[[-27, -83, -34, 1, 1, -6],
[34, 31, -22, 41, -66, 5],
[-39, -61, 2, -30, 49, -7],
[8, 67, 49, -25, 37, 3],
[0, 53, 49, -34, 49, 1],
[-40, -63, 0, -28, 48, -7],
[-11, 34, 47, -39, 61, -1],
[-9, 39, 47, -40, 58, 0]]
|
[[-6, -27, -83, -34, 1, 1],
[5, 34, 31, -22, 41, -66],
[-7, -39, -61, 2, -30, 49],
[3, 8, 67, 49, -25, 37],
[1, 0, 53, 49, -34, 49],
[-7, -40, -63, 0, -28, 48],
[-1, -11, 34, 47, -39, 61],
[0, -9, 39, 47, -40, 58]]

[[39, -24, 90, -15],
[70, 87, -41, 61],
[-44, 42, 36, -44],
[42, -53, -25, 38],
[-62, -89, 18, -44],
[34, -52, -37, 38],
[-27, 24, -96, 27],
[35, 28, -79, 56],
[35, -58, -19, 31],
[77, 66, -6, 51]]
|
[[-15, 39, -24, 90],
[61, 70, 87, -41],
[-44, -44, 42, 36],
[38, 42, -53, -25],
[-44, -62, -89, 18],
[38, 34, -52, -37],
[27, -27, 24, -96],
[56, 35, 28, -79],
[31, 35, -58, -19],
[51, 77, 66, -6]]

[[67, -9, -10, -73, -12, 16, 74, 24, 5, -6],
[-2, -4, 8, -2, -62, 61, 11, 56, 8, 27],
[2, -82, -73, 6, -8, -5, -1, 3, 82, 44],
[-34, -41, -29, 38, -32, 23, -31, 20, 45, 41],
[1, 8, 19, -7, -59, 61, 14, 55, -5, 19],
[-64, 21, 24, 66, -8, 6, -66, -5, -16, 7]]
|
[[-6, 67, -9, -10, -73, -12, 16, 74, 24, 5],
[27, -2, -4, 8, -2, -62, 61, 11, 56, 8],
[44, 2, -82, -73, 6, -8, -5, -1, 3, 82],
[41, -34, -41, -29, 38, -32, 23, -31, 20, 45],
[19, 1, 8, 19, -7, -59, 61, 14, 55, -5],
[7, -64, 21, 24, 66, -8, 6, -66, -5, -16]]

[[-73, -10, -29, 67, 60, -13],
[-10, 91, 14, -54, -53, 15],
[22, 38, 69, -58, 59, -21],
[17, -29, -56, -54, -67, -1],
[-20, 66, -1, -58, -78, 14],
[-9, 93, 16, -54, -48, 15],
[52, 42, 7, 69, 44, -16],
[-23, 11, -23, 85, 69, 14],
[17, 64, 58, -56, 43, -3],
[-33, 7, -24, 82, 69, 13]]
|
[[-13, -73, -10, -29, 67, 60],
[15, -10, 91, 14, -54, -53],
[-21, 22, 38, 69, -58, 59],
[-1, 17, -29, -56, -54, -67],
[14, -20, 66, -1, -58, -78],
[15, -9, 93, 16, -54, -48],
[-16, 52, 42, 7, 69, 44],
[14, -23, 11, -23, 85, 69],
[-3, 17, 64, 58, -56, 43],
[13, -33, 7, -24, 82, 69]]

[[23, -32, 60, 33, -6, -22, -89, -40, 25, 55, 40, 29, -26],
[69, -51, -2, -20, -10, 18, -48, -31, 6, 36, 44, 46, -24]]
|
[[-26, 23, -32, 60, 33, -6, -22, -89, -40, 25, 55, 40, 29],
[-24, 69, -51, -2, -20, -10, 18, -48, -31, 6, 36, 44, 46]]

[[1, -5, -83],
[89, 79, -6],
[89, 80, -2],
[-6, -1, 83],
[0, -14, -6],
[7, 19, -3]]
|
[[-83, 1, -5],
[-6, 89, 79],
[-2, 89, 80],
[83, -6, -1],
[-6, 0, -14],
[-3, 7, 19]]
